Below are the code and all the weights of a small trained network. Each question names an input and a class and asks about switching units off, where a switched-off unit gives its printed mean instead of its output.

import numpy as np


def w(rows, s, z=0):
    codes = np.array(rows[::2]) - 128.0
    scale = np.full(codes.shape[1], s)
    scale[-1] = z or s
    return codes * scale


def f(y):
    return np.maximum(y, 0)


def log_softmax(a):
    a = a - a.max(-1, keepdims=True)
    return a - np.log(np.exp(a).sum(-1, keepdims=True))


def net(x, mask):
    res = np.array(x, float).reshape(1, 4) / 4 @ E
    y = f(res @ A[0][:, :-1].T + A[0][:, -1])
    res = res + np.where(mask, y, B[0][:, -1]) @ B[0][:, :-1]
    return log_softmax(res[-1] @ U[:, :-1].T + U[:, -1])


A, B = {}, {}
E = w([
[5,78,123,181,152,162],'x0',
[107,112,133,115,47,20],'x1',
[150,110,13,183,45,169],'x2',
[55,183,66,29,111,160],'x3',
],0.012)
A[0] = w([
[193,151,118,117,102,162,114],'neuron 1',
[179,133,164,129,176,249,166],'neuron 2',
[106,94,133,109,63,4,250],'neuron 3',
[224,211,115,63,131,125,51],'neuron 4',
[4,118,101,190,151,146,102],'neuron 5',
[246,209,91,92,84,46,73],'neuron 6',
[200,89,116,198,167,96,74],'neuron 7',
[79,226,46,64,133,116,85],'neuron 8',
[138,157,209,71,174,117,130],'neuron 9',
[107,108,209,46,212,115,147],'neuron 10',
[119,105,125,133,52,17,254],'neuron 11',
[81,162,98,16,97,186,100],'neuron 12',
[184,62,30,125,103,129,122],'neuron 13',
[206,200,117,129,162,163,124],'neuron 14',
[155,119,169,216,109,135,193],'neuron 15',
[42,61,162,221,143,202,93],'neuron 16',
[131,157,86,197,180,185,163],'neuron 17',
[170,101,32,164,55,219,98],'neuron 18',
[202,30,153,185,156,113,97],'neuron 19',
],0.011,0.006)
B[0] = w([
[131,143,141,115,128,67,175],'neuron 1',
[122,166,14,81,110,155,216],'neuron 2',
[141,135,36,104,140,160,238],'neuron 3',
[123,94,157,118,122,69,199],'neuron 4',
[98,78,162,72,116,45,212],'neuron 5',
[92,111,152,78,136,88,227],'neuron 6',
[161,80,192,145,167,138,189],'neuron 7',
[175,75,165,171,164,185,213],'neuron 8',
[142,125,117,186,59,80,196],'neuron 9',
[149,146,103,228,57,94,212],'neuron 10',
[139,135,59,102,108,155,236],'neuron 11',
[207,55,140,150,161,190,217],'neuron 12',
[103,122,152,199,68,83,207],'neuron 13',
[101,100,109,6,95,92,191],'neuron 14',
[166,141,120,112,126,165,201],'neuron 15',
[93,74,145,82,119,105,220],'neuron 16',
[108,114,26,126,78,141,202],'neuron 17',
[138,121,132,206,64,102,252],'neuron 18',
[193,133,167,114,175,184,207],'neuron 19',
],0.011,0.016)
U = w([
[254,47,202,134,197,238,138],'0',
[116,191,142,255,65,83,136],'1',
[71,85,182,6,142,60,84],'2',
[124,193,20,58,135,197,173],'3',
[134,173,95,101,130,183,253],'4',
[116,195,182,103,172,235,67],'5',
[121,211,158,157,192,174,73],'6',
],0.0096,0.0081)

Each question gives the input, the list of numbers given to net, and the class t.
The units are the neurons (one row each of A and B). Each row of codes is followed by its name. A weight is (code - 128) times the scale printed after its matrix; where a second scale follows, it is the last column's (A, B and U).
mask holds one flag per neuron, in row order. A switched-off neuron (its flag False) gives its mean, the last column of its row in B, instead of its output. The means were averaged over made-up inputs and are rounded, as every weight is.
A unit's drop is (log p(t) with every unit on - log p(t) with that unit switched off) / (log p(t) with every unit on - log p(t) with every unit switched off).
The circuit of an input: a set's keep is (log p(t) with only the set's units on - log p(t) with every unit switched off) / (log p(t) with every unit on - log p(t) with every unit switched off). Starting from the 12 units with the biggest drops (on a tie, the unit counted first), units are removed one at a time, each time the one whose removal leaves the highest keep (on an exact tie, the one counted first), for as long as the keep stays at least 0.8.
units of the circuit, in order: the units of the circuit, biggest drop first
unit that matters most: the unit with the biggest drop
k most important neurons: the k neurons with the biggest drops, biggest first
drop of u: that unit's drop, to one decimal
input [-8,2,-7,-7], class 2: unit that matters most => neuron 6
input [6,8,2,-5], class 3: 2 most important neurons => (neuron 3; neuron 11)
input [8,-6,-8,7], class 1: 4 most important neurons => (neuron 10; neuron 9; neuron 14; neuron 6)
input [7,0,-8,2], class 1: 2 most important neurons => (neuron 10; neuron 9)
input [7,-3,7,2], class 1: 3 most important neurons => (neuron 18; neuron 14; neuron 6)
input [4,-8,8,1], class 1: 4 most important neurons => (neuron 18; neuron 13; neuron 3; neuron 11)
input [8,2,6,4], class 2: 3 most important neurons => (neuron 5; neuron 16; neuron 10)
input [1,8,-5,-6], class 3: 2 most important neurons => (neuron 3; neuron 11)
input [5,5,6,6], class 0: 4 most important neurons => (neuron 12; neuron 8; neuron 10; neuron 9)
input [-2,-1,-2,-2], class 4: 3 most important neurons => (neuron 18; neuron 12; neuron 8)
input [1,7,-6,1], class 3: 2 most important neurons => (neuron 3; neuron 18)
input [-5,-5,-3,-3], class 2: 2 most important neurons => (neuron 14; neuron 3)
input [6,5,2,0], class 2: 2 most important neurons => (neuron 5; neuron 2)
input [-7,7,0,8], class 0: units of the circuit, in order => (neuron 8)
input [-6,-2,6,-4], class 1: drop of neuron 5 => 0.9
input [-7,5,2,-8], class 0: drop of neuron 7 => 0.7
input [-6,-5,4,6], class 0: drop of neuron 16 => 0.1
